How the units are linked:
q830: ^>q149, *>q590, @>q514, §>q887, $>q312, +>q657
q794: ^>q918, *>q599, @>q910, §>q637, $>q426, +>q541
q910: ^>q713, *>q338, @>q170, §>q911, $>q513, +>q794
q514: ^>q915, *>q501, @>q518, §>q871, $>q956, +>q830
q575: ^>q10, *>q378, @>q420, §>q419, $>q130, +>q912
q420: ^>q983, *>q613, @>q716, §>q712, $>q29, +>q575
q116: ^>q513, *>q468, @>q164, §>q679, $>q856, +>q762
q289: ^>q303, *>q793, @>q130, §>q912, $>q419, +>q983
q10: ^>q692, *>q679, @>q983, §>q793, $>q378, +>q164
q983: ^>q856, *>q458, @>q289, §>q475, $>q613, +>q10
q378: ^>q679, *>q116, @>q613, §>q10, $>q475, +>q303
q486: ^>q420, *>q29, @>q149, §>q31, $>q580, +>q366
q956: ^>q501, *>q657, @>q213, §>q514, $>q307, +>q312
q164: ^>q63, *>q188, @>q10, §>q458, $>q303, +>q116
q188: ^>q794, *>q426, @>q679, §>q63, $>q762, +>q468
q312: ^>q590, *>q651, @>q956, §>q830, $>q871, +>q459
q31: ^>q712, *>q420, @>q572, §>q932, $>q486, +>q876
q793: ^>q762, *>q692, @>q475, §>q303, $>q10, +>q458
q716: ^>q289, *>q419, @>q932, §>q865, $>q876, +>q420
q426: ^>q599, *>q416, @>q513, §>q794, $>q911, +>q919
q501: ^>q31, *>q486, @>q887, §>q915, $>q657, +>q590
q712: ^>q475, *>q983, @>q865, §>q130, $>q420, +>q419
q475: ^>q116, *>q856, @>q912, §>q378, $>q983, +>q793
q170: ^>q919, *>q637, @>q762, §>q468, $>q63, +>q910
q518: ^>q459, *>q887, @>q939, §>q307, $>q213, +>q514
q459: ^>q580, *>q572, @>q312, §>q657, $>q887, +>q915
q932: ^>q130, *>q712, @>q580, §>q366, $>q31, +>q716
q590: ^>q876, *>q366, @>q501, §>q149, $>q651, +>q580
q919: ^>q239, *>q939, @>q426, §>q541, $>q637, +>q713
q856: ^>q468, *>q170, @>q303, §>q116, $>q458, +>q692
q416: ^>q956, *>q307, @>q541, §>q599, $>q713, +>q939
q679: ^>q910, *>q513, @>q458, §>q692, $>q116, +>q188
q912: ^>q164, *>q303, @>q575, §>q613, $>q289, +>q475
q458: ^>q170, *>q63, @>q793, §>q856, $>q164, +>q679
q865: ^>q912, *>q289, @>q366, §>q29, $>q716, +>q712
q239: ^>q830, *>q312, @>q599, §>q213, $>q939, +>q307
q915: ^>q932, *>q31, @>q459, §>q651, $>q501, +>q149
q580: ^>q29, *>q865, @>q590, §>q486, $>q572, +>q932
q29: ^>q613, *>q912, @>q876, §>q420, $>q865, +>q130
q876: ^>q419, *>q575, @>q31, §>q716, $>q366, +>q29
q63: ^>q637, *>q794, @>q692, §>q170, $>q188, +>q513
q213: ^>q887, *>q830, @>q918, §>q518, $>q239, +>q956
q366: ^>q575, *>q130, @>q486, §>q876, $>q932, +>q865
q637: ^>q939, *>q918, @>q911, §>q919, $>q794, +>q338
q599: ^>q514, *>q956, @>q338, §>q918, $>q416, +>q239
q541: ^>q213, *>q239, @>q794, §>q338, $>q919, +>q416
q307: ^>q657, *>q459, @>q239, §>q956, $>q518, +>q871
q692: ^>q911, *>q910, @>q856, §>q762, $>q679, +>q63
q657: ^>q486, *>q580, @>q830, §>q501, $>q459, +>q651
q130: ^>q378, *>q475, @>q29, §>q575, $>q712, +>q289
q911: ^>q416, *>q713, @>q468, §>q426, $>q910, +>q637
q871: ^>q651, *>q915, @>q307, §>q312, $>q514, +>q887
q939: ^>q312, *>q871, @>q416, §>q239, $>q918, +>q518
q887: ^>q572, *>q149, @>q871, §>q459, $>q830, +>q501
q513: ^>q338, *>q541, @>q63, §>q910, $>q468, +>q426
q419: ^>q793, *>q10, @>q712, §>q289, $>q575, +>q613
q338: ^>q518, *>q213, @>q637, §>q713, $>q541, +>q599
q613: ^>q458, *>q164, @>q419, §>q983, $>q912, +>q378
q918: ^>q871, *>q514, @>q713, §>q939, $>q599, +>q213
q572: ^>q865, *>q716, @>q651, §>q580, $>q149, +>q31
q713: ^>q307, *>q518, @>q919, §>q416, $>q338, +>q918
q762: ^>q426, *>q911, @>q116, §>q188, $>q692, +>q170
q468: ^>q541, *>q919, @>q188, §>q513, $>q170, +>q911
q651: ^>q366, *>q932, @>q657, §>q590, $>q915, +>q572
q149: ^>q716, *>q876, @>q915, §>q572, $>q590, +>q486
q303: ^>q188, *>q762, @>q378, §>q164, $>q793, +>q856

In the rows, 150 stands for zero.

The rows follow the links: the fewer symbols apart two units are, the more alike their rows tend to be.

Row, then unit:
130	174	208	164	42	129	65	81	179	169	12	197	61	131	176	139	154	91	58	186	240	199	90	170	234	198	178	116	109	184	72	152	172	162	174	196	134	97	161	86	248	144	161	172	232	117	94	114; unit q513
144	121	98	134	248	128	220	218	130	108	292	70	236	141	174	163	136	185	211	132	82	91	183	118	86	116	115	216	205	135	242	110	140	90	149	143	171	238	132	234	87	171	145	115	72	163	217	182; unit q149
141	145	99	134	80	105	225	147	165	146	222	67	61	170	250	164	127	173	51	192	72	115	105	168	139	139	118	151	119	197	220	42	196	147	199	141	218	242	104	247	126	136	135	37	151	225	132	162; unit q871
160	155	203	165	218	191	77	151	137	152	83	231	242	130	48	136	173	129	254	113	231	188	193	132	161	153	183	147	183	102	78	255	104	152	100	160	79	58	200	53	176	161	164	271	155	71	170	142; unit q793
210	137	96	143	187	250	236	250	100	155	249	159	212	203	77	133	167	202	254	87	71	109	182	165	59	121	134	150	168	107	178	173	137	205	113	91	160	167	140	164	40	159	137	138	48	211	195	183; unit q876
133	154	110	146	123	75	202	74	200	171	187	69	48	173	229	180	135	185	41	220	58	158	148	164	166	103	140	96	97	185	222	71	186	146	179	123	223	179	133	248	106	95	134	58	206	211	65	173; unit q518
220	144	132	137	106	295	184	286	78	148	185	213	190	185	75	94	170	156	232	58	149	110	120	184	80	191	138	177	161	132	116	188	137	234	124	127	132	174	123	100	103	202	153	161	43	194	237	148; unit q712
86	163	208	160	110	50	66	49	196	145	47	140	86	99	227	170	136	94	47	212	231	195	119	132	243	177	166	148	132	183	119	130	171	93	193	210	137	127	165	135	264	137	160	163	249	85	105	119; unit q794
85	159	149	163	188	14	144	26	225	162	139	74	96	128	219	209	132	163	62	242	106	197	188	131	204	91	165	97	127	173	204	104	164	92	172	155	184	131	172	226	160	87	142	120	250	133	54	166; unit q599
134	117	103	130	239	111	221	212	125	106	292	58	225	137	195	167	128	181	196	137	84	89	176	118	88	125	108	227	203	142	238	100	147	89	158	147	170	252	123	231	107	179	148	103	74	146	221	182; unit q590
127	129	107	126	149	105	215	209	138	105	270	50	147	139	246	159	119	156	120	149	97	82	120	133	110	160	100	226	171	177	232	63	172	98	196	171	194	283	101	240	137	184	155	58	98	176	205	162; unit q657

Each walk starts at a row. The symbols on each line, taken left to right, move it on to the next unit.
Each answer is a row, close to the row of the unit it stands for.
start 165	142	191	143	178	222	93	224	99	131	117	224	258	123	69	114	166	116	252	78	239	144	148	131	133	202	159	205	201	116	77	228	110	158	118	180	79	122	163	52	187	206	166	237	95	82	227	131
@ ^ ^ § @ -> 176	185	197	177	103	195	82	88	169	203	15	255	106	177	74	130	176	135	142	162	203	220	158	179	199	154	202	63	102	143	66	223	140	220	121	142	123	28	188	62	177	118	148	220	219	137	79	131
§ ^ + @ § + @ ^ -> 98	152	134	156	177	28	157	23	224	166	147	80	83	149	221	212	131	168	60	244	91	186	188	136	198	83	157	94	121	170	215	97	174	104	176	144	191	134	171	237	147	89	142	110	246	156	55	164
start 193	144	172	141	126	263	128	270	87	127	139	226	225	141	79	95	167	120	249	57	217	120	119	155	108	219	148	216	185	127	84	206	127	186	125	165	96	164	139	55	165	220	163	208	62	132	248	132
§ + * ^ @ -> 164	188	200	173	66	185	83	86	174	197	7	242	81	164	110	137	171	124	100	166	215	213	120	184	209	173	192	68	92	163	59	195	152	210	139	154	130	48	179	65	197	128	151	197	219	145	81	119
+ ^ * @ @ @ @ -> 104	173	207	159	72	84	62	64	186	153	33	171	71	111	208	153	148	94	45	198	236	195	101	150	240	195	171	143	123	185	99	139	174	127	186	205	132	117	152	113	263	146	161	157	244	104	102	106
start 113	157	129	164	169	40	174	34	221	173	157	76	80	155	224	202	133	176	62	237	79	191	180	147	191	77	155	85	112	174	220	88	174	115	172	132	202	139	162	240	129	82	135	92	239	168	51	173
@ * * @ ^ + $ @ -> 131	119	104	128	220	109	223	215	136	99	286	57	207	129	201	158	126	171	179	143	88	78	156	117	95	139	107	239	202	150	236	92	155	86	171	159	175	264	121	236	120	180	151	87	83	157	219	175
+ $ ^ * ^ $ * $ -> 172	171	201	174	153	198	83	92	168	199	35	248	156	160	54	142	180	145	185	149	198	216	184	164	190	139	202	67	125	124	67	242	126	204	102	139	108	17	201	59	159	117	155	243	207	120	94	131
start 225	143	129	140	116	297	203	278	80	150	200	209	195	194	69	97	171	164	237	60	135	101	124	182	75	177	137	170	153	129	118	184	135	233	117	110	132	169	122	107	80	187	153	157	41	208	222	151
+ ^ + $ § * * -> 93	168	205	162	86	67	64	64	194	144	31	153	81	105	219	162	144	90	48	208	235	194	108	143	242	187	169	147	126	188	109	130	171	109	197	210	140	126	163	125	260	145	159	152	247	95	106	114
§ * @ ^ $ + * @ § -> 133	131	101	121	108	107	217	187	146	110	241	60	107	148	256	159	118	153	83	162	91	92	101	149	124	166	100	208	146	189	226	43	186	115	202	159	202	272	99	238	142	168	146	38	114	206	185	166
start 156	189	204	169	53	175	75	81	173	190	7	236	67	162	127	136	170	113	87	169	219	215	114	183	217	182	189	83	97	163	58	188	156	211	150	158	134	62	171	73	204	122	153	189	226	141	84	117
@ § @ $ ^ ^ ^ * -> 135	139	99	127	97	106	219	175	157	122	240	64	89	148	258	158	123	157	68	173	90	93	93	155	129	164	108	189	141	193	229	45	190	128	205	155	210	269	90	247	133	161	150	28	127	209	167	162
* § § + $ $ + -> 194	128	96	141	231	219	238	237	114	153	271	126	229	189	89	145	155	208	252	106	61	107	200	139	61	103	127	156	177	107	198	160	132	177	113	93	169	183	141	191	30	154	141	141	52	195	197	189
start 203	146	163	134	116	270	141	277	75	133	153	223	215	153	82	94	167	128	238	56	205	104	118	162	103	221	143	205	177	131	88	197	132	200	128	156	107	166	133	73	153	209	159	192	54	146	245	135
+ ^ + $ § * * -> 73	160	182	160	170	9	85	23	215	142	90	101	97	104	230	189	131	118	61	235	189	195	157	119	235	137	164	140	145	176	165	119	166	68	179	201	155	134	177	181	231	113	152	155	256	80	84	141
* § + § ^ + § + -> 182	130	97	147	242	191	237	231	124	145	280	115	239	180	103	154	152	212	255	109	59	103	201	139	62	103	125	165	182	103	213	152	129	154	117	98	167	192	141	205	43	156	139	137	59	184	199	190
start 137	150	99	133	82	105	218	129	173	153	212	75	48	169	247	172	130	173	40	195	70	125	112	175	149	132	112	134	109	197	228	47	195	151	197	134	220	225	109	246	120	129	136	30	164	227	110	168
@ * @ * § + -> 146	111	94	136	258	137	222	219	127	116	295	76	239	151	151	167	135	198	225	124	72	95	195	114	76	110	112	201	208	123	237	126	139	104	141	128	166	225	139	226	80	165	140	123	72	161	212	180
@ + + @ § -> 165	116	97	140	263	154	227	215	128	129	291	88	240	157	139	165	143	203	241	121	61	98	207	120	71	107	117	188	201	120	228	140	134	119	135	123	171	211	145	219	64	166	144	130	66	170	211	190
start 217	147	143	142	106	291	174	283	80	142	171	221	196	179	76	93	166	148	238	50	168	103	114	174	90	201	140	190	166	127	102	190	131	224	127	136	122	168	124	91	124	206	154	171	42	181	242	145
$ $ * § $ $ § -> 176	144	186	146	164	236	105	246	93	126	126	223	243	129	79	106	169	116	247	73	237	134	136	140	125	212	158	215	197	121	77	220	116	166	117	177	83	135	158	53	185	214	172	233	82	99	237	125
+ $ @ § ^ ^ $ @ @ -> 170	175	199	178	175	196	79	97	163	192	41	247	171	160	47	146	175	147	200	142	206	214	191	160	181	138	196	80	135	117	67	244	120	195	96	137	106	15	201	62	157	121	150	254	196	113	105	134
start 174	179	198	176	126	196	86	92	168	197	24	245	129	173	61	139	184	139	162	153	202	228	166	174	194	146	198	61	111	135	67	230	131	215	112	135	114	18	199	61	163	116	152	234	208	127	84	132
§ ^ ^ + @ ^ § ^ -> 129	116	111	123	200	104	219	217	127	103	283	51	187	131	223	163	122	166	161	141	95	78	149	116	104	148	106	240	191	161	236	75	158	82	175	162	182	274	111	241	126	179	153	75	81	160	223	171
+ $ + * * @ ^ + -> 160	160	202	171	212	191	83	136	141	166	71	239	230	140	44	140	175	138	246	126	225	197	202	138	165	148	189	121	172	106	73	257	104	165	100	156	85	45	205	55	164	156	158	269	162	82	152	140
start 170	122	94	132	259	172	233	228	122	134	284	100	243	177	119	159	149	203	246	121	57	103	207	131	69	97	126	184	195	114	227	142	131	133	116	110	159	205	144	205	50	158	148	128	63	171	203	190
^ + * * @ @ @ * $ -> 167	160	199	177	201	193	76	122	145	175	61	238	212	141	46	139	176	140	227	131	216	200	200	142	175	143	192	106	159	101	77	256	112	171	96	150	89	34	208	56	160	139	158	263	176	88	132	138
* + $ + * -> 79	156	176	165	187	5	100	22	219	149	99	94	103	109	231	201	131	129	62	243	163	199	169	118	228	121	159	133	142	174	173	119	165	64	184	188	160	124	173	183	219	109	156	145	262	92	77	143
